Below is a small trained network, with its code and all its weights. Each question gives an input and a target symbol and asks what happens when units are switched off, that is, made to give their printed mean instead of their output.

import numpy as np


def w(rows, s, z=0):
    codes = np.array(rows[::2]) - 128.0
    scale = np.full(codes.shape[1], s)
    scale[-1] = z or s
    return codes * scale


def f(y):
    return np.maximum(y, 0)


def softmax(a):
    e = np.exp(a - a.max(-1, keepdims=True))
    return e / e.sum(-1, keepdims=True)


def log_softmax(a):
    a = a - a.max(-1, keepdims=True)
    return a - np.log(np.exp(a).sum(-1, keepdims=True))


def net(x, mask):
    ids = ['ΓΞΨαδεζηθλμπστ'.index(c) for c in x.split()]
    T = len(ids)
    res = E[ids] + P[:T]
    r = res
    for j in range(2):
        rows = slice(2 * j, 2 * j + 2)
        q, k, v = (r @ M[0][rows].T for M in (Q, K, V))
        z = softmax(np.where(np.tri(T) > 0, q @ k.T / 2**0.5, -1e9)) @ v
        o = O[0][rows]
        res = res + np.where(mask[j], z, o[:, -1]) @ o[:, :-1]
    y = f(res @ A[0][:, :-1].T + A[0][:, -1])
    res = res + np.where(mask[2:10], y, B[0][:, -1]) @ B[0][:, :-1]
    return log_softmax(res[-1] @ U[:, :-1].T + U[:, -1])


Q, K, V, O, A, B = {}, {}, {}, {}, {}, {}
E = w([
[101,2,108],'Γ',
[97,38,109],'Ξ',
[91,53,110],'Ψ',
[48,72,56],'α',
[116,105,130],'δ',
[103,106,117],'ε',
[125,116,139],'ζ',
[76,101,80],'η',
[179,116,182],'θ',
[111,122,120],'λ',
[208,156,208],'μ',
[49,126,50],'π',
[24,169,36],'σ',
[185,235,187],'τ',
],0.01)
P = w([
[85,147,209],'0',
[37,95,254],'1',
[180,56,20],'2',
[46,190,161],'3',
[61,130,246],'4',
[221,131,87],'5',
[85,150,200],'6',
[43,217,204],'7',
[208,210,92],'8',
],0.0089)
Q[0] = w([
[122,162,6],'head 0',
[254,202,31],'head 0',
[210,146,213],'head 1',
[7,168,209],'head 1',
],0.008)
K[0] = w([
[148,3,194],'head 0',
[240,2,114],'head 0',
[85,90,101],'head 1',
[205,197,134],'head 1',
],0.0085)
V[0] = w([
[125,119,206],'head 0',
[140,91,142],'head 0',
[162,50,145],'head 1',
[2,78,139],'head 1',
],0.019)
O[0] = w([
[176,49,210,211],'head 0',
[250,150,107,125],'head 0',
[184,185,134,114],'head 1',
[112,186,91,253],'head 1',
],0.012,0.0072)
A[0] = w([
[135,54,108,80],'neuron 0',
[84,209,230,26],'neuron 1',
[141,99,160,251],'neuron 2',
[82,71,65,90],'neuron 3',
[182,165,164,47],'neuron 4',
[236,93,39,32],'neuron 5',
[152,78,71,198],'neuron 6',
[15,151,254,83],'neuron 7',
],0.0084,0.011)
B[0] = w([
[175,176,128,136],'neuron 0',
[146,8,108,143],'neuron 1',
[114,240,97,247],'neuron 2',
[177,119,159,137],'neuron 3',
[121,95,174,133],'neuron 4',
[43,138,111,140],'neuron 5',
[219,133,146,171],'neuron 6',
[125,11,132,216],'neuron 7',
],0.013,0.012)
U = w([
[218,121,85,255],'Γ',
[170,148,122,232],'Ξ',
[137,164,152,54],'Ψ',
[79,139,122,22],'α',
[120,129,180,7],'δ',
[98,135,173,119],'ε',
[118,128,186,87],'ζ',
[89,120,136,176],'η',
[158,121,199,100],'θ',
[108,117,168,124],'λ',
[165,97,220,224],'μ',
[77,102,124,117],'π',
[49,64,87,9],'σ',
[157,10,190,89],'τ',
],0.014,0.0041)

Each question gives the input, a string of symbols that net reads in full, and the target symbol t.
The units are the heads (2 rows each of Q, K, V and O) and the neurons (one row each of A and B). Each row of codes is followed by its name. A weight is (code - 128) times the scale printed after its matrix; where a second scale follows, it is the last column's (O, A, B and U).
mask holds one flag per unit, heads first, then neurons. A switched-off unit (its flag False) gives its mean, the last column of its rows in O or B, instead of its output. The means were averaged over made-up inputs and are rounded, as every weight is.
A unit's drop is (log p(t) with every unit on - log p(t) with that unit switched off) / (log p(t) with every unit on - log p(t) with every unit switched off).
The circuit of an input: a set's keep is (log p(t) with only the set's units on - log p(t) with every unit switched off) / (log p(t) with every unit on - log p(t) with every unit switched off). Starting from all 10 units, units are removed one at a time, each time the one whose removal leaves the highest keep (on an exact tie, the one counted first), for as long as the keep stays at least 0.8.
circuit, biggest first: the units of the circuit, biggest drop first
k most important neurons: the k neurons with the biggest drops, biggest first
heads that matter: for each layer, one digit per head in row order, 1 if its drop is at least 0.15 and else 0, layers parted by /
drop when u is switched off: that unit's drop, to one decimal
input λ θ μ α μ τ π ε, target τ: circuit, biggest first : (head 1)
input δ τ η μ α μ Ψ, target μ: heads that matter : 11
input μ τ α μ ζ μ δ, target μ: circuit, biggest first : (head 0; head 1; neuron 2)
input Γ σ σ λ δ, target σ: 2 most important neurons : (neuron 7; neuron 6)
input Γ η η σ σ θ ε, target σ: heads that matter : 10
input η σ η τ Ψ, target τ: circuit, biggest first : (neuron 7; head 0)
input Ξ μ λ σ θ, target σ: circuit, biggest first : (head 0; neuron 7)
input μ τ δ η δ α α τ, target τ: heads that matter : 00
input μ ε π τ ε, target τ: circuit, biggest first : (neuron 7; head 0)
input θ Ξ σ τ σ, target τ: heads that matter : 01
input Γ σ η μ λ σ η α, target σ: circuit, biggest first : (head 0; neuron 7; head 1)
input η Ξ δ τ π, target τ: circuit, biggest first : (neuron 7; head 1)
input μ λ α τ τ Γ Ψ, target τ: circuit, biggest first : (head 0; neuron 7)
input Ψ Ξ μ σ α Ξ Γ, target σ: circuit, biggest first : (head 0)
input τ σ Ψ σ ζ, target σ: 2 most important neurons : (neuron 6; neuron 7)
input τ σ η η, target τ: 2 most important neurons : (neuron 7; neuron 3)
input Γ π Ψ Γ τ σ α α, target σ: circuit, biggest first : (neuron 7; head 1)
input α τ ζ α σ σ π η, target σ: circuit, biggest first : (head 0; neuron 7; head 1)
input Ψ τ σ μ ζ τ α, target μ: 2 most important neurons : (neuron 2; neuron 0)
input τ Ξ π σ σ Γ η, target σ: most important neuron : (neuron 7)
input ζ τ α τ ζ Ψ τ θ, target τ: 2 most important neurons : (neuron 7; neuron 1)
input Ξ τ τ α Ξ τ η Ξ, target τ: drop when head 0 is switched off : 0.1
